[[121 126 129 118 133 128 125 126 127]
 [126 136 130 128 132 122 124 130 126]
 [116 124 129 140 126 105 129 116 127]
 [133 137 129 122 131 121 136 124 127]]
:
[[116 124 129 140 126 105 129 116 127]
 [121 126 129 118 133 128 125 126 127]
 [126 136 130 128 132 122 124 130 126]
 [133 137 129 122 131 121 136 124 127]]

[[153 155 111 112 130]
 [123 102 133 121 117]]
:
[[123 102 133 121 117]
 [153 155 111 112 130]]

[[133 127 116 137 113 137 108 124 151]
 [128 120 133 126 143 130 106 117 124]]
:
[[128 120 133 126 143 130 106 117 124]
 [133 127 116 137 113 137 108 124 151]]

[[121 137 141 139 126 119 135]
 [118 130 131 123 117 132 137]
 [112 128 136 137 125 105 141]]
:
[[112 128 136 137 125 105 141]
 [118 130 131 123 117 132 137]
 [121 137 141 139 126 119 135]]

[[143 128 117 107 113 131]
 [114 125 142 136 136 118]]
:
[[114 125 142 136 136 118]
 [143 128 117 107 113 131]]

[[135 120 114 132]
 [144 151 104 158]
 [139 130 122 142]]
:
[[135 120 114 132]
 [139 130 122 142]
 [144 151 104 158]]
---
[[129 129 129 130 128 131 127 128 129 128 127 128 128 130 128]
 [116 113 120 101 104 109 107 135 107 131 110 136 138 115 145]]
:
[[116 113 120 101 104 109 107 135 107 131 110 136 138 115 145]
 [129 129 129 130 128 131 127 128 129 128 127 128 128 130 128]]

[[132 125 131 137 125 129 126 130 126 126 135]
 [127 131 121 106 127 129 128 125 129 133 129]
 [128 124 130 111 128 129 125 132 128 123 132]
 [130 129 126 114 129 130 130 129 129 134 131]
 [128 121 128 126 127 128 133 132 126 125 132]
 [124 133 128 101 129 130 126 127 126 119 131]
 [125 130 134 102 129 125 125 127 127 124 127]
 [128 127 126 106 128 128 127 128 129 127 129]]
:
[[128 127 126 106 128 128 127 128 129 127 129]
 [132 125 131 137 125 129 126 130 126 126 135]
 [127 131 121 106 127 129 128 125 129 133 129]
 [128 124 130 111 128 129 125 132 128 123 132]
 [130 129 126 114 129 130 130 129 129 134 131]
 [128 121 128 126 127 128 133 132 126 125 132]
 [124 133 128 101 129 130 126 127 126 119 131]
 [125 130 134 102 129 125 125 127 127 124 127]]

[[132 156]
 [130 129]]
:
[[130 129]
 [132 156]]

[[115 100]
 [144 131]
 [115 116]
 [111 153]
 [110 153]
 [154 127]
 [131 144]
 [107 101]
 [144 130]
 [137 121]
 [156 134]
 [131 108]]
:
[[131 108]
 [115 100]
 [144 131]
 [115 116]
 [111 153]
 [110 153]
 [154 127]
 [131 144]
 [107 101]
 [144 130]
 [137 121]
 [156 134]]

[[127 122 130 132 134 131]
 [130 139 118 123 123 116]
 [144 144 127 116 108 120]
 [121 131 135 120 122 136]
 [133 126 130 129 136 137]
 [140 135 119 123 111 102]
 [128 126 127 124 122 118]
 [130 123 132 134 130 137]
 [127 121 130 123 147 126]
 [130 132 140 119 123 133]]
:
[[130 132 140 119 123 133]
 [127 122 130 132 134 131]
 [130 139 118 123 123 116]
 [144 144 127 116 108 120]
 [121 131 135 120 122 136]
 [133 126 130 129 136 137]
 [140 135 119 123 111 102]
 [128 126 127 124 122 118]
 [130 123 132 134 130 137]
 [127 121 130 123 147 126]]

[[137 125 122 137]
 [139 116 120 132]
 [154 100 100 144]
 [125 135 132 107]]
:
[[125 135 132 107]
 [137 125 122 137]
 [139 116 120 132]
 [154 100 100 144]]

[[116 107 110 145 128 133 133 110 148 135 139 112 109 146 122 140]
 [120 114 115 146 134 137 137 112 137 140 144 115 118 143 125 144]
 [115 111 111 150 133 146 141 112 154 145 149 103 111 148 122 150]
 [126 121 124 136 132 135 132 121 141 131 132 125 122 136 131 134]]
:
[[126 121 124 136 132 135 132 121 141 131 132 125 122 136 131 134]
 [116 107 110 145 128 133 133 110 148 135 139 112 109 146 122 140]
 [120 114 115 146 134 137 137 112 137 140 144 115 118 143 125 144]
 [115 111 111 150 133 146 141 112 154 145 149 103 111 148 122 150]]

[[121 122 122 139 108]
 [125 124 120 129 114]
 [140 141 128 127 130]
 [126 122 121 138 107]
 [138 140 127 127 131]
 [124 125 125 138 121]
 [123 127 130 124 128]
 [127 125 120 131 130]
 [121 116 128 143 107]
 [129 121 125 126 139]
 [120 120 129 118 133]
 [116 126 130 122 124]]
:
[[116 126 130 122 124]
 [121 122 122 139 108]
 [125 124 120 129 114]
 [140 141 128 127 130]
 [126 122 121 138 107]
 [138 140 127 127 131]
 [124 125 125 138 121]
 [123 127 130 124 128]
 [127 125 120 131 130]
 [121 116 128 143 107]
 [129 121 125 126 139]
 [120 120 129 118 133]]

[[140 144 121]
 [129 127 131]
 [117 123 130]
 [144 140 111]
 [117 132 128]
 [106 116 123]
 [110 109 125]
 [150 134 122]
 [134 127 134]]
:
[[134 127 134]
 [140 144 121]
 [129 127 131]
 [117 123 130]
 [144 140 111]
 [117 132 128]
 [106 116 123]
 [110 109 125]
 [150 134 122]]
